Below is a small trained network, with its code and all its weights. Each question gives an input and a class and asks what happens when units are switched off, that is, made to give their printed mean instead of their output.

import numpy as np


def w(rows, s, z=0):
    codes = np.array(rows[::2]) - 128.0
    scale = np.full(codes.shape[1], s)
    scale[-1] = z or s
    return codes * scale


def f(y):
    return y / 2 * (1 + np.tanh(0.7978845608 * (y + 0.044715 * y**3)))


def log_softmax(a):
    a = a - a.max(-1, keepdims=True)
    return a - np.log(np.exp(a).sum(-1, keepdims=True))


def net(x, mask):
    res = np.array(x, float).reshape(1, 8) / 4 @ E
    y = f(res @ A[0][:, :-1].T + A[0][:, -1])
    res = res + np.where(mask, y, B[0][:, -1]) @ B[0][:, :-1]
    return log_softmax(res[-1] @ U[:, :-1].T + U[:, -1])


A, B = {}, {}
E = w([
[125,124,129],'x0',
[125,125,132],'x1',
[98,106,235],'x2',
[125,127,125],'x3',
[76,255,125],'x4',
[132,129,128],'x5',
[6,83,102],'x6',
[128,127,128],'x7',
],0.0076)
A[0] = w([
[155,126,15,131],'neuron 0',
[106,119,216,101],'neuron 1',
[222,168,149,88],'neuron 2',
[144,148,42,105],'neuron 3',
[31,118,101,90],'neuron 4',
[100,97,86,154],'neuron 5',
[203,161,147,91],'neuron 6',
[177,106,117,83],'neuron 7',
[117,123,171,114],'neuron 8',
[93,97,95,112],'neuron 9',
[36,74,103,137],'neuron 10',
[82,118,156,253],'neuron 11',
[145,135,43,112],'neuron 12',
[187,129,139,76],'neuron 13',
[170,121,151,74],'neuron 14',
[153,83,88,96],'neuron 15',
[148,47,122,73],'neuron 16',
[84,252,158,98],'neuron 17',
[191,192,184,86],'neuron 18',
[90,233,124,77],'neuron 19',
[211,173,181,125],'neuron 20',
[89,223,125,93],'neuron 21',
[127,139,175,70],'neuron 22',
[119,126,214,84],'neuron 23',
[150,131,92,83],'neuron 24',
[93,121,123,83],'neuron 25',
[146,128,34,90],'neuron 26',
[137,126,76,82],'neuron 27',
[186,159,129,96],'neuron 28',
[139,154,36,107],'neuron 29',
[40,93,153,78],'neuron 30',
[124,128,133,171],'neuron 31',
[126,130,206,76],'neuron 32',
[86,196,141,73],'neuron 33',
],0.011)
B[0] = w([
[99,158,229,176],'neuron 0',
[68,137,195,151],'neuron 1',
[74,111,65,176],'neuron 2',
[71,157,198,150],'neuron 3',
[96,126,70,153],'neuron 4',
[148,136,112,155],'neuron 5',
[78,115,68,160],'neuron 6',
[90,84,113,131],'neuron 7',
[90,132,160,132],'neuron 8',
[135,102,104,134],'neuron 9',
[133,151,59,179],'neuron 10',
[180,229,133,254],'neuron 11',
[101,138,187,150],'neuron 12',
[95,98,92,134],'neuron 13',
[97,94,108,125],'neuron 14',
[120,92,164,135],'neuron 15',
[157,21,130,144],'neuron 16',
[184,51,144,188],'neuron 17',
[80,110,69,167],'neuron 18',
[177,1,120,163],'neuron 19',
[72,165,56,198],'neuron 20',
[180,19,125,164],'neuron 21',
[52,68,158,118],'neuron 22',
[49,101,187,140],'neuron 23',
[66,92,130,120],'neuron 24',
[95,83,101,118],'neuron 25',
[80,120,202,145],'neuron 26',
[89,105,154,122],'neuron 27',
[97,101,55,147],'neuron 28',
[104,147,194,154],'neuron 29',
[93,123,91,149],'neuron 30',
[163,165,141,162],'neuron 31',
[38,81,173,133],'neuron 32',
[122,29,146,140],'neuron 33',
],0.0072,0.0094)
U = w([
[127,137,110,255],'0',
[140,4,120,77],'1',
[120,152,114,212],'2',
[20,132,184,57],'3',
[47,130,27,8],'4',
[143,146,108,155],'5',
[143,156,112,135],'6',
[149,153,112,104],'7',
],0.014,0.0081)

Each question gives the input, the list of numbers given to net, and the class t.
The units are the neurons (one row each of A and B). Each row of codes is followed by its name. A weight is (code - 128) times the scale printed after its matrix; where a second scale follows, it is the last column's (A, B and U).
mask holds one flag per neuron, in row order. A switched-off neuron (its flag False) gives its mean, the last column of its row in B, instead of its output. The means were averaged over made-up inputs and are rounded, as every weight is.
A unit's drop is (log p(t) with every unit on - log p(t) with that unit switched off) / (log p(t) with every unit on - log p(t) with every unit switched off).
The circuit of an input: a set's keep is (log p(t) with only the set's units on - log p(t) with every unit switched off) / (log p(t) with every unit on - log p(t) with every unit switched off). Starting from the 12 units with the biggest drops (on a tie, the unit counted first), units are removed one at a time, each time the one whose removal leaves the highest keep (on an exact tie, the one counted first), for as long as the keep stays at least 0.8.
circuit, biggest first: the units of the circuit, biggest drop first
unit that matters most: the unit with the biggest drop
top k neurons: the k neurons with the biggest drops, biggest first
drop of u: that unit's drop, to one decimal
input [-5,1,5,-5,7,4,-3,2], class 1: circuit, biggest first	neuron 17; neuron 19; neuron 21
input [1,5,-3,-1,6,2,0,-3], class 1: circuit, biggest first	neuron 19; neuron 21; neuron 17
input [-4,5,3,5,5,-2,-8,-2], class 4: circuit, biggest first	neuron 20; neuron 18; neuron 2
input [6,-3,8,-1,-5,1,1,-1], class 3: circuit, biggest first	neuron 1; neuron 23
input [0,4,3,6,-5,4,3,0], class 7: unit that matters most	neuron 11
input [-3,4,7,3,4,-6,-6,4], class 3: circuit, biggest first	neuron 23; neuron 32
input [-6,8,-8,-8,7,-3,-4,0], class 3: circuit, biggest first	neuron 3; neuron 0; neuron 29
input [1,4,-5,5,8,5,0,0], class 1: top 3 neurons	neuron 19; neuron 21; neuron 17
input [-4,5,7,4,7,5,-6,3], class 1: top 4 neurons	neuron 17; neuron 19; neuron 21; neuron 33
input [3,3,-6,-3,-4,2,1,-2], class 3: top 2 neurons	neuron 0; neuron 26
input [7,7,8,-1,-3,3,0,-3], class 3: top 3 neurons	neuron 1; neuron 23; neuron 32
input [-1,-2,-3,-7,8,-2,2,3], class 1: top 3 neurons	neuron 19; neuron 21; neuron 17
input [6,1,8,-1,-1,3,-5,-7], class 3: drop of neuron 32	0.1
input [-7,-8,-8,-2,-3,2,6,3], class 3: unit that matters most	neuron 0
input [-4,2,0,-6,1,1,-6,2], class 4: drop of neuron 20	0.2
input [2,-3,0,2,7,1,-6,5], class 1: drop of neuron 19	0.3
input [3,4,7,-7,-3,-2,-5,-7], class 3: drop of neuron 1	0.2
